Below are the code and all the weights of a small trained network. Each question names an input and a target symbol and asks about switching units off, where a switched-off unit gives its printed mean instead of its output.

import numpy as np


def w(rows, s, z=0):
    codes = np.array(rows[::2]) - 128.0
    scale = np.full(codes.shape[1], s)
    scale[-1] = z or s
    return codes * scale


def f(y):
    return y / 2 * (1 + np.tanh(0.7978845608 * (y + 0.044715 * y**3)))


def softmax(a):
    e = np.exp(a - a.max(-1, keepdims=True))
    return e / e.sum(-1, keepdims=True)


def log_softmax(a):
    a = a - a.max(-1, keepdims=True)
    return a - np.log(np.exp(a).sum(-1, keepdims=True))


def net(x, mask):
    ids = ['Δβγζηθλστφω'.index(c) for c in x.split()]
    T = len(ids)
    res = E[ids] + P[:T]
    u = 0
    for l in range(2):
        q, k, v = (res @ M[l].T for M in (Q, K, V))
        z = softmax(np.where(np.tri(T) > 0, q @ k.T / 3**0.5, -1e9)) @ v
        res = res + np.where(mask[u], z, O[l][:, -1]) @ O[l][:, :-1]
        u += 1
        y = f(res @ A[l][:, :-1].T + A[l][:, -1])
        res = res + np.where(mask[u : u + 12], y, B[l][:, -1]) @ B[l][:, :-1]
        u += 12
    return log_softmax(res[-1] @ U[:, :-1].T + U[:, -1])


Q, K, V, O, A, B = {}, {}, {}, {}, {}, {}
E = w([
[150,131,59,178,110,222,169,119,128,92,112],'Δ',
[79,75,77,167,69,74,151,87,173,146,158],'β',
[29,70,143,154,118,79,71,145,140,141,160],'γ',
[47,174,146,154,184,144,74,163,94,173,168],'ζ',
[112,144,128,101,95,14,81,148,175,150,121],'η',
[96,136,253,79,177,143,67,157,157,133,136],'θ',
[70,96,152,178,153,169,135,108,118,173,212],'λ',
[116,98,201,147,89,142,136,84,151,161,80],'σ',
[137,158,140,88,153,152,89,94,134,112,20],'τ',
[207,252,76,119,188,148,130,172,120,157,139],'φ',
[202,162,192,76,156,102,120,146,182,135,118],'ω',
],0.0045)
P = w([
[98,168,129,78,98,162,74,112,193,59,172],'0',
[155,121,141,149,107,86,126,113,37,107,136],'1',
[156,136,144,192,164,122,146,104,176,93,86],'2',
[113,136,102,96,113,180,56,142,164,164,153],'3',
[51,143,146,135,124,115,187,216,98,133,105],'4',
[141,110,118,168,179,108,156,102,183,115,89],'5',
[110,148,129,110,102,173,84,121,163,188,154],'6',
[161,154,179,202,92,95,94,129,65,41,131],'7',
[139,91,103,142,178,115,154,110,169,143,95],'8',
[107,165,146,121,98,171,104,121,157,193,170],'9',
[103,94,123,82,128,95,153,138,2,157,105],'10',
[148,70,86,131,194,114,155,95,159,165,92],'11',
[118,167,157,130,102,166,115,117,145,202,174],'12',
],0.0064)
Q[0] = w([
[83,105,109,97,156,157,228,188,191,171,74],'L0H1',
[107,108,117,2,84,130,148,162,20,177,141],'L0H1',
[92,129,126,165,230,68,119,120,192,184,76],'L0H1',
],0.026)
K[0] = w([
[208,80,97,90,128,118,88,23,6,124,154],'L0H1',
[185,172,178,179,60,121,34,98,93,65,176],'L0H1',
[143,90,127,127,210,69,91,120,135,208,116],'L0H1',
],0.025)
V[0] = w([
[122,102,189,79,55,4,102,151,162,126,138],'L0H1',
[58,141,124,145,157,110,95,183,105,146,243],'L0H1',
[118,40,73,181,58,112,196,63,134,112,182],'L0H1',
],0.016)
O[0] = w([
[196,62,135,144,62,201,101,254,143,51,141,3],'L0H1',
[61,150,130,40,71,180,231,169,80,126,122,124],'L0H1',
[212,131,147,120,39,131,121,12,48,45,139,246],'L0H1',
],0.007,0.00042)
A[0] = w([
[171,96,209,130,216,167,178,93,195,118,158,73],'L0N1',
[87,156,124,125,135,116,220,171,43,143,123,2],'L0N2',
[129,105,147,112,106,142,125,219,128,125,123,18],'L0N3',
[154,169,75,98,212,128,135,87,157,113,109,43],'L0N4',
[132,168,185,93,90,32,110,75,30,122,88,117],'L0N5',
[248,124,60,154,153,66,181,108,214,113,102,59],'L0N6',
[138,104,158,208,174,90,166,208,87,128,70,164],'L0N7',
[174,90,117,172,117,101,160,143,57,40,132,213],'L0N8',
[133,116,137,185,136,113,120,62,123,130,69,50],'L0N9',
[109,138,119,164,163,56,214,121,51,123,74,208],'L0N10',
[190,200,169,158,113,184,154,123,140,213,155,138],'L0N11',
[166,178,82,90,129,254,110,145,133,68,106,175],'L0N12',
],0.011,0.0025)
B[0] = w([
[120,189,186,36,125,161,163,57,128,121,117,164],'L0N1',
[118,166,155,46,122,93,220,167,175,150,36,183],'L0N2',
[138,151,84,128,64,185,174,87,52,165,85,194],'L0N3',
[148,122,73,155,77,250,165,205,118,136,138,185],'L0N4',
[87,180,161,135,136,193,178,142,135,123,218,245],'L0N5',
[169,83,157,85,140,113,222,190,127,203,203,232],'L0N6',
[203,98,49,190,232,94,109,91,188,130,98,196],'L0N7',
[86,135,203,199,66,96,106,228,108,118,91,252],'L0N8',
[88,48,111,96,106,150,180,138,101,114,45,226],'L0N9',
[65,131,190,179,236,76,104,183,81,105,137,236],'L0N10',
[153,147,135,100,117,100,81,106,1,179,148,189],'L0N11',
[134,96,124,108,114,100,111,183,203,179,156,217],'L0N12',
],0.0099,0.0033)
Q[1] = w([
[136,150,53,195,89,95,159,140,67,84,122],'L1H1',
[157,154,88,110,185,135,135,201,124,111,247],'L1H1',
[206,205,94,103,136,173,110,166,83,84,73],'L1H1',
],0.015)
K[1] = w([
[103,102,124,216,119,85,158,240,95,144,103],'L1H1',
[104,217,87,84,153,147,96,175,114,183,248],'L1H1',
[233,168,67,159,183,130,170,191,73,130,67],'L1H1',
],0.014)
V[1] = w([
[126,37,90,166,141,134,218,123,129,48,67],'L1H1',
[154,74,115,113,110,115,47,241,157,67,85],'L1H1',
[109,7,185,255,218,69,228,214,135,106,108],'L1H1',
],0.005)
O[1] = w([
[163,137,122,43,108,134,170,80,49,145,97,94],'L1H1',
[133,180,160,248,154,185,157,152,54,177,115,158],'L1H1',
[232,141,126,44,142,64,49,94,1,198,83,252],'L1H1',
],0.0031,0.0044)
A[1] = w([
[165,106,31,86,108,189,195,82,204,130,82,5],'L1N1',
[84,125,65,87,121,189,194,77,94,169,78,44],'L1N2',
[209,75,126,206,173,78,47,83,107,36,110,191],'L1N3',
[210,116,157,103,29,114,165,143,29,97,84,21],'L1N4',
[116,130,170,37,112,102,185,10,166,59,6,102],'L1N5',
[157,139,74,103,178,81,87,104,239,82,202,153],'L1N6',
[167,183,161,159,206,107,128,12,21,37,139,39],'L1N7',
[42,120,102,181,29,116,79,119,128,136,203,205],'L1N8',
[53,140,205,105,38,64,136,130,89,119,111,120],'L1N9',
[182,74,32,196,103,99,99,50,192,140,76,36],'L1N10',
[200,98,49,176,36,135,56,67,83,105,76,117],'L1N11',
[103,215,99,87,87,130,76,59,254,155,105,250],'L1N12',
],0.0076,0.0023)
B[1] = w([
[160,203,114,100,105,170,51,103,102,1,55,165],'L1N1',
[182,86,139,215,91,108,57,92,114,69,114,189],'L1N2',
[168,113,178,107,14,37,82,113,156,174,67,159],'L1N3',
[1,73,67,134,98,110,173,85,177,91,91,247],'L1N4',
[81,15,201,43,140,151,108,237,83,122,169,156],'L1N5',
[83,194,188,170,58,124,199,214,206,111,187,156],'L1N6',
[88,105,42,106,68,24,153,163,56,22,245,178],'L1N7',
[100,113,155,94,177,175,11,190,126,150,138,208],'L1N8',
[226,179,83,70,146,189,126,54,182,144,137,255],'L1N9',
[183,52,41,153,197,200,140,194,163,145,247,154],'L1N10',
[152,208,217,143,194,163,201,63,19,144,161,180],'L1N11',
[47,119,105,151,97,227,34,125,120,203,130,186],'L1N12',
],0.009,0.0064)
U = w([
[102,114,170,212,108,178,211,156,101,111,127,52],'Δ',
[101,116,63,106,94,110,172,88,176,135,105,100],'β',
[151,183,188,129,69,71,89,74,84,163,86,253],'γ',
[60,161,139,178,210,66,132,135,167,101,78,127],'ζ',
[157,90,101,147,98,80,135,163,175,136,162,74],'η',
[71,133,132,130,92,199,50,171,147,139,154,181],'θ',
[108,159,112,110,115,94,140,130,84,77,182,146],'λ',
[114,65,168,83,129,117,146,166,117,103,99,55],'σ',
[160,132,91,153,158,126,104,129,130,53,81,80],'τ',
[179,135,108,101,187,175,98,69,94,253,156,190],'φ',
[172,220,184,85,122,144,193,133,164,117,130,62],'ω',
],0.0043,0.0025)

Each question gives the input, a string of symbols that net reads in full, and the target symbol t.
The units are the heads (3 rows each of Q, K, V and O) and the neurons (one row each of A and B). Each row of codes is followed by its name. A weight is (code - 128) times the scale printed after its matrix; where a second scale follows, it is the last column's (O, A, B and U).
mask holds one flag per unit, layer by layer, with each layer's heads first. A switched-off unit (its flag False) gives its mean, the last column of its rows in O or B, instead of its output. The means were averaged over made-up inputs and are rounded, as every weight is.
A unit's drop is (log p(t) with every unit on - log p(t) with that unit switched off) / (log p(t) with every unit on - log p(t) with every unit switched off).
The circuit of an input: a set's keep is (log p(t) with only the set's units on - log p(t) with every unit switched off) / (log p(t) with every unit on - log p(t) with every unit switched off). Starting from the 12 units with the biggest drops (on a tie, the unit counted first), units are removed one at a time, each time the one whose removal leaves the highest keep (on an exact tie, the one counted first), for as long as the keep stays at least 0.8.
units of the circuit, in order: the units of the circuit, biggest drop first
most important unit: the unit with the biggest drop
top k neurons: the k neurons with the biggest drops, biggest first
top k neurons in layer l: the k neurons of layer l with the biggest drops, biggest first
input θ β ζ Δ, target θ: most important unit : L0N12
input σ Δ λ β Δ Δ η Δ λ η ζ, target λ: top 3 neurons : (L1N7; L0N10; L0N5)
input λ φ Δ σ Δ β γ σ σ ω σ σ, target σ: units of the circuit, in order : (L0N9; L0H1; L0N1; L1N5)
input σ Δ σ τ Δ λ, target λ: units of the circuit, in order : (L0H1; L1N7; L0N12; L0N10)
input γ τ Δ Δ φ σ ζ ζ β ω η, target σ: units of the circuit, in order : (L0H1; L0N2; L1N5)
input ζ η γ λ ω ω θ ζ φ λ τ, target σ: units of the circuit, in order : (L0H1; L0N2; L1N5)
input γ Δ τ σ β, target λ: units of the circuit, in order : (L0H1; L1N7; L0N10; L0N12)
input β σ Δ β η Δ γ β Δ ζ ζ τ, target τ: top 3 neurons : (L0N4; L1N1; L0N9)
input σ η φ η λ λ φ, target φ: top 4 neurons in layer 0 : (L0N11; L0N6; L0N4; L0N5)
input λ σ ζ θ σ σ, target σ: units of the circuit, in order : (L0N9; L0N1; L1N5; L0H1)
input Δ γ σ Δ φ, target β: units of the circuit, in order : (L0H1; L1N4; L0N2; L0N3)
input φ λ σ η φ σ η, target φ: top 4 neurons in layer 0 : (L0N5; L0N6; L0N10; L0N3)
input η λ η τ θ ζ φ ω, target τ: top 3 neurons in layer 0 : (L0N3; L0N7; L0N2)
input τ λ λ λ β ζ Δ θ Δ ζ β ω, target ω: top 3 neurons : (L0N6; L0N1; L0N8)
input φ β θ, target θ: top 2 neurons in layer 0 : (L0N10; L0N1)
input σ σ Δ η λ Δ Δ η σ η ω, target Δ: top 3 neurons in layer 0 : (L0N3; L0N8; L0N7)
input Δ τ γ, target γ: most important unit : L1N3
input Δ β β σ η τ, target τ: top 3 neurons : (L1N1; L0N4; L0N9)
input β Δ φ, target φ: top 2 neurons in layer 0 : (L0N4; L0N6)
input η ζ Δ σ, target θ: most important unit : L1H1
input Δ τ ζ Δ, target φ: top 2 neurons : (L0N10; L0N5)
input θ η ζ, target ζ: top 2 neurons : (L0N10; L0N3)
input η φ λ, target λ: top 3 neurons : (L1N7; L0N10; L0N12)
input ζ η β, target β: top 2 neurons in layer 0 : (L0N8; L0N9)
input Δ τ η β ω γ Δ ζ θ φ β, target σ: units of the circuit, in order : (L0H1; L1N5; L0N2)
input σ λ Δ ζ σ ζ θ σ Δ τ Δ Δ, target Δ: top 2 neurons : (L0N9; L0N6)
input θ σ Δ ω λ Δ Δ Δ Δ ω ζ, target λ: top 3 neurons in layer 0 : (L0N10; L0N12; L0N5)
input θ τ ω Δ β λ σ γ ω β, target φ: top 2 neurons : (L0N5; L0N12)
input Δ η β φ τ θ η β Δ φ η, target θ: top 2 neurons : (L0N5; L1N8)
input ω τ τ τ σ Δ Δ τ, target γ: top 2 neurons : (L1N3; L0N6)
